Here is a tiny trained network, its code and every weight. The questions are about switching its units off for an input and a target symbol, where a switched-off unit gives its printed mean instead of its output.

import numpy as np


def w(rows, s, z=0):
    codes = np.array(rows[::2]) - 128.0
    scale = np.full(codes.shape[1], s)
    scale[-1] = z or s
    return codes * scale


def norm(h):
    return h / np.sqrt((h * h).mean(-1, keepdims=True) + 1e-5)


def f(y):
    return np.maximum(y, 0)


def softmax(a):
    e = np.exp(a - a.max(-1, keepdims=True))
    return e / e.sum(-1, keepdims=True)


def log_softmax(a):
    a = a - a.max(-1, keepdims=True)
    return a - np.log(np.exp(a).sum(-1, keepdims=True))


def net(x, mask):
    ids = ['αβγζθξω'.index(c) for c in x.split()]
    T = len(ids)
    res = E[ids] + P[:T]
    r = norm(res)
    for j in range(2):
        rows = slice(4 * j, 4 * j + 4)
        q, k, v = (r @ M[0][rows].T for M in (Q, K, V))
        z = softmax(np.where(np.tri(T) > 0, q @ k.T / 4**0.5, -1e9)) @ v
        o = O[0][rows]
        res = res + np.where(mask[j], z, o[:, -1]) @ o[:, :-1]
    y = f(norm(res) @ A[0][:, :-1].T + A[0][:, -1])
    res = res + np.where(mask[2:10], y, B[0][:, -1]) @ B[0][:, :-1]
    return log_softmax(norm(res)[-1] @ U[:, :-1].T + U[:, -1])


Q, K, V, O, A, B = {}, {}, {}, {}, {}, {}
E = w([
[53,132,162,186,223],'α',
[122,154,193,173,186],'β',
[62,174,153,163,255],'γ',
[37,159,219,153,115],'ζ',
[192,85,178,79,15],'θ',
[55,59,92,62,71],'ξ',
[87,218,144,53,54],'ω',
],0.00073)
P = w([
[149,121,90,165,115],'0',
[58,103,251,146,105],'1',
[193,158,21,158,190],'2',
[71,113,236,118,117],'3',
[193,143,42,137,191],'4',
[86,119,220,98,125],'5',
[191,132,62,119,190],'6',
[106,122,200,83,116],'7',
[194,131,80,89,201],'8',
[115,120,180,53,121],'9',
[211,130,101,89,220],'10',
],0.0019)
Q[0] = w([
[48,150,196,73,50],'h0',
[49,111,180,105,47],'h0',
[95,159,145,47,134],'h0',
[124,61,104,166,85],'h0',
[190,136,112,180,157],'h1',
[2,108,205,46,60],'h1',
[75,135,207,145,124],'h1',
[78,114,188,151,124],'h1',
],0.0087)
K[0] = w([
[113,115,112,238,94],'h0',
[106,125,130,254,110],'h0',
[144,127,94,153,73],'h0',
[103,163,158,186,190],'h0',
[137,107,110,68,140],'h1',
[124,131,147,220,105],'h1',
[146,103,128,230,133],'h1',
[132,117,119,225,131],'h1',
],0.0086)
V[0] = w([
[58,157,161,61,239],'h0',
[161,157,77,66,90],'h0',
[94,215,69,162,131],'h0',
[94,4,82,149,139],'h0',
[76,38,102,109,150],'h1',
[116,210,222,132,149],'h1',
[193,166,189,141,161],'h1',
[219,65,144,170,176],'h1',
],0.0037)
O[0] = w([
[119,183,115,50,51,72],'h0',
[82,134,41,227,88,120],'h0',
[142,234,172,164,160,252],'h0',
[4,53,136,56,225,124],'h0',
[25,112,104,68,79,97],'h1',
[131,127,177,234,175,138],'h1',
[160,75,177,201,125,142],'h1',
[187,20,204,97,52,153],'h1',
],0.0029,0.0015)
A[0] = w([
[69,106,252,75,143,146],'n0',
[93,141,11,127,109,163],'n1',
[165,162,168,119,22,161],'n2',
[184,111,108,46,198,205],'n3',
[151,114,19,176,88,154],'n4',
[128,88,88,211,184,130],'n5',
[141,169,166,239,125,72],'n6',
[166,140,154,106,165,3],'n7',
],0.0036,0.0013)
B[0] = w([
[191,158,20,139,108,255],'n0',
[226,181,158,34,73,173],'n1',
[83,144,60,183,125,159],'n2',
[45,80,206,154,121,220],'n3',
[159,146,50,114,165,189],'n4',
[138,118,59,134,2,180],'n5',
[46,115,178,51,76,202],'n6',
[94,143,146,179,163,145],'n7',
],0.0036,0.0031)
U = w([
[127,180,199,173,236,41],'α',
[38,162,197,191,47,139],'β',
[130,27,57,208,66,2],'γ',
[116,97,159,1,122,212],'ζ',
[204,216,48,135,84,246],'θ',
[218,69,209,179,123,159],'ξ',
[50,68,63,138,201,25],'ω',
],0.0095,0.00072)

Each question gives the input, a string of symbols that net reads in full, and the target symbol t.
The units are the heads (4 rows each of Q, K, V and O) and the neurons (one row each of A and B). Each row of codes is followed by its name. A weight is (code - 128) times the scale printed after its matrix; where a second scale follows, it is the last column's (O, A, B and U).
mask holds one flag per unit, heads first, then neurons. A switched-off unit (its flag False) gives its mean, the last column of its rows in O or B, instead of its output. The means were averaged over made-up inputs and are rounded, as every weight is.
A unit's drop is (log p(t) with every unit on - log p(t) with that unit switched off) / (log p(t) with every unit on - log p(t) with every unit switched off).
The circuit of an input: a set's keep is (log p(t) with only the set's units on - log p(t) with every unit switched off) / (log p(t) with every unit on - log p(t) with every unit switched off). Starting from all 10 units, units are removed one at a time, each time the one whose removal leaves the highest keep (on an exact tie, the one counted first), for as long as the keep stays at least 0.8.
circuit, biggest first: the units of the circuit, biggest drop first
k most important neurons: the k neurons with the biggest drops, biggest first
heads that matter: for each layer, one digit per head in row order, 1 if its drop is at least 0.15 and else 0, layers parted by /
input θ ω ω θ, target γ: heads that matter -> 10
input ω γ ξ ξ α α ξ α θ, target ζ: most important neuron -> n0
input γ ζ β ζ, target θ: heads that matter -> 00
input ξ ξ β α, target ω: heads that matter -> 10
input ω θ ω α ζ γ ζ θ, target β: circuit, biggest first -> h0; n6; h1
input β ω ω ω, target ξ: circuit, biggest first -> h1; h0
input ω β ξ ω γ ζ ζ ζ ω γ, target β: heads that matter -> 10
input α ω β α ζ γ α β θ γ α, target γ: heads that matter -> 11
input β γ α, target α: heads that matter -> 10
input ζ ζ β ζ ω β α ζ β, target β: 3 most important neurons -> n0; n3; n2
input γ β γ γ ξ θ θ θ, target θ: 3 most important neurons -> n0; n2; n6
input γ θ γ γ θ ζ β, target γ: 2 most important neurons -> n5; n1
input β β ζ, target β: heads that matter -> 11
input ζ ω ζ ω γ ξ ω γ, target α: circuit, biggest first -> h0
input ξ ζ ζ α ξ ω β ω ξ ζ β, target ζ: 3 most important neurons -> n3; n1; n0
input ξ ζ ξ ζ, target ω: circuit, biggest first -> h0; n0
input β θ ω α ξ θ, target ξ: circuit, biggest first -> h0; h1
input ω ω ζ α β ω ω α ω α, target β: circuit, biggest first -> h0; n6
input ω α ω ξ β ζ γ γ ζ, target β: heads that matter -> 00
input θ θ θ ζ, target γ: circuit, biggest first -> h0; n0
input ζ ω θ β γ ζ, target α: most important neuron -> n0
input α ω β γ α α β α γ, target α: 3 most important neurons -> n5; n6; n7
